Below are the code and all the weights of a small trained network. Each question names an input and a class and asks about switching units off, where a switched-off unit gives its printed mean instead of its output.

import numpy as np


def w(rows, s, z=0):
    codes = np.array(rows[::2]) - 128.0
    scale = np.full(codes.shape[1], s)
    scale[-1] = z or s
    return codes * scale


def f(y):
    return np.maximum(y, 0)


def log_softmax(a):
    a = a - a.max(-1, keepdims=True)
    return a - np.log(np.exp(a).sum(-1, keepdims=True))


def net(x, mask):
    res = np.array(x, float).reshape(1, 4) / 4 @ E
    y = f(res @ A[0][:, :-1].T + A[0][:, -1])
    res = res + np.where(mask, y, B[0][:, -1]) @ B[0][:, :-1]
    return log_softmax(res[-1] @ U[:, :-1].T + U[:, -1])


A, B = {}, {}
E = w([
[87,53,124,123,10,162,133,135,113],'x0',
[165,141,152,113,153,164,254,86,69],'x1',
[96,24,163,145,194,105,107,28,126],'x2',
[152,160,129,140,142,135,56,114,12],'x3',
],0.011)
A[0] = w([
[138,122,127,135,137,129,183,138,238,130],'N1',
[147,158,129,139,133,135,64,124,7,110],'N2',
[132,190,120,126,231,116,114,128,155,109],'N3',
[130,43,152,131,187,117,107,71,115,108],'N4',
[140,131,136,128,148,128,193,103,106,93],'N5',
[123,80,134,119,56,127,131,127,86,117],'N6',
[126,132,123,134,128,113,16,133,190,106],'N7',
[138,137,130,125,137,139,217,100,70,123],'N8',
[127,128,128,132,134,120,122,132,119,247],'N9',
[145,152,142,126,171,113,125,125,135,136],'N10',
[149,231,133,125,75,124,145,189,125,113],'N11',
[116,83,120,129,74,137,130,123,96,123],'N12',
[123,89,126,139,145,113,124,95,136,117],'N13',
],0.018,0.014)
B[0] = w([
[91,125,153,78,150,49,167,95,153,214],'N1',
[75,112,155,70,142,38,194,116,165,253],'N2',
[155,103,157,167,5,144,162,123,136,228],'N3',
[117,141,35,120,148,177,179,128,86,244],'N4',
[127,123,150,123,129,95,101,192,90,178],'N5',
[155,121,155,181,73,138,158,128,138,209],'N6',
[133,113,158,141,157,98,84,219,73,244],'N7',
[127,117,142,148,153,108,39,195,117,220],'N8',
[177,181,116,122,207,185,8,53,233,229],'N9',
[144,127,144,174,98,153,136,112,151,180],'N10',
[110,122,39,141,161,182,165,110,78,254],'N11',
[158,130,151,150,67,121,145,120,149,198],'N12',
[103,151,93,126,140,141,147,115,110,180],'N13',
],0.021,0.017)
U = w([
[111,134,38,139,171,155,167,125,67,167],'0',
[72,108,168,67,164,10,171,106,170,129],'1',
[147,105,157,153,165,74,41,228,69,67],'2',
[194,104,159,200,39,121,158,124,149,136],'3',
[184,169,139,104,200,152,37,61,193,253],'4',
[129,142,190,62,129,145,104,111,62,30],'5',
],0.011,0.0033)

Each question gives the input, the list of numbers given to net, and the class t.
The units are the neurons (one row each of A and B). Each row of codes is followed by its name. A weight is (code - 128) times the scale printed after its matrix; where a second scale follows, it is the last column's (A, B and U).
mask holds one flag per neuron, in row order. A switched-off neuron (its flag False) gives its mean, the last column of its row in B, instead of its output. The means were averaged over made-up inputs and are rounded, as every weight is.
A unit's drop is (log p(t) with every unit on - log p(t) with that unit switched off) / (log p(t) with every unit on - log p(t) with every unit switched off).
The circuit of an input: a set's keep is (log p(t) with only the set's units on - log p(t) with every unit switched off) / (log p(t) with every unit on - log p(t) with every unit switched off). Starting from the 12 units with the biggest drops (on a tie, the unit counted first), units are removed one at a time, each time the one whose removal leaves the highest keep (on an exact tie, the one counted first), for as long as the keep stays at least 0.8.
units of the circuit, in order: the units of the circuit, biggest drop first
most important unit: the unit with the biggest drop
top k neurons: the k neurons with the biggest drops, biggest first
drop of u: that unit's drop, to one decimal
input [-5,-8,8,5], class 0: units of the circuit, in order	N4
input [0,-8,8,8], class 0: top 4 neurons	N4; N1; N8; N13
input [0,6,1,7], class 1: top 2 neurons	N2; N7
input [-7,4,-5,-4], class 3: top 2 neurons	N3; N4
input [2,1,0,0], class 4: top 3 neurons	N3; N7; N2
input [4,8,7,-6], class 2: top 2 neurons	N8; N5
input [-6,3,-5,0], class 3: top 4 neurons	N3; N4; N10; N13
input [-8,2,1,8], class 1: top 3 neurons	N2; N6; N12
input [-7,6,-1,7], class 1: top 2 neurons	N2; N7
input [-8,7,8,-5], class 0: top 2 neurons	N4; N7
input [-4,-1,-6,-7], class 1: top 3 neurons	N1; N4; N13
input [4,-4,-8,-6], class 0: top 2 neurons	N11; N2
input [-8,1,4,-7], class 3: top 2 neurons	N3; N2
input [6,-6,-5,-2], class 2: top 3 neurons	N7; N3; N4
input [4,0,-2,-5], class 1: most important unit	N1
input [-4,8,8,-4], class 0: drop of N13	2.8
input [6,-7,-8,0], class 0: drop of N1	0.0
input [-8,3,7,4], class 3: drop of N10	0.9
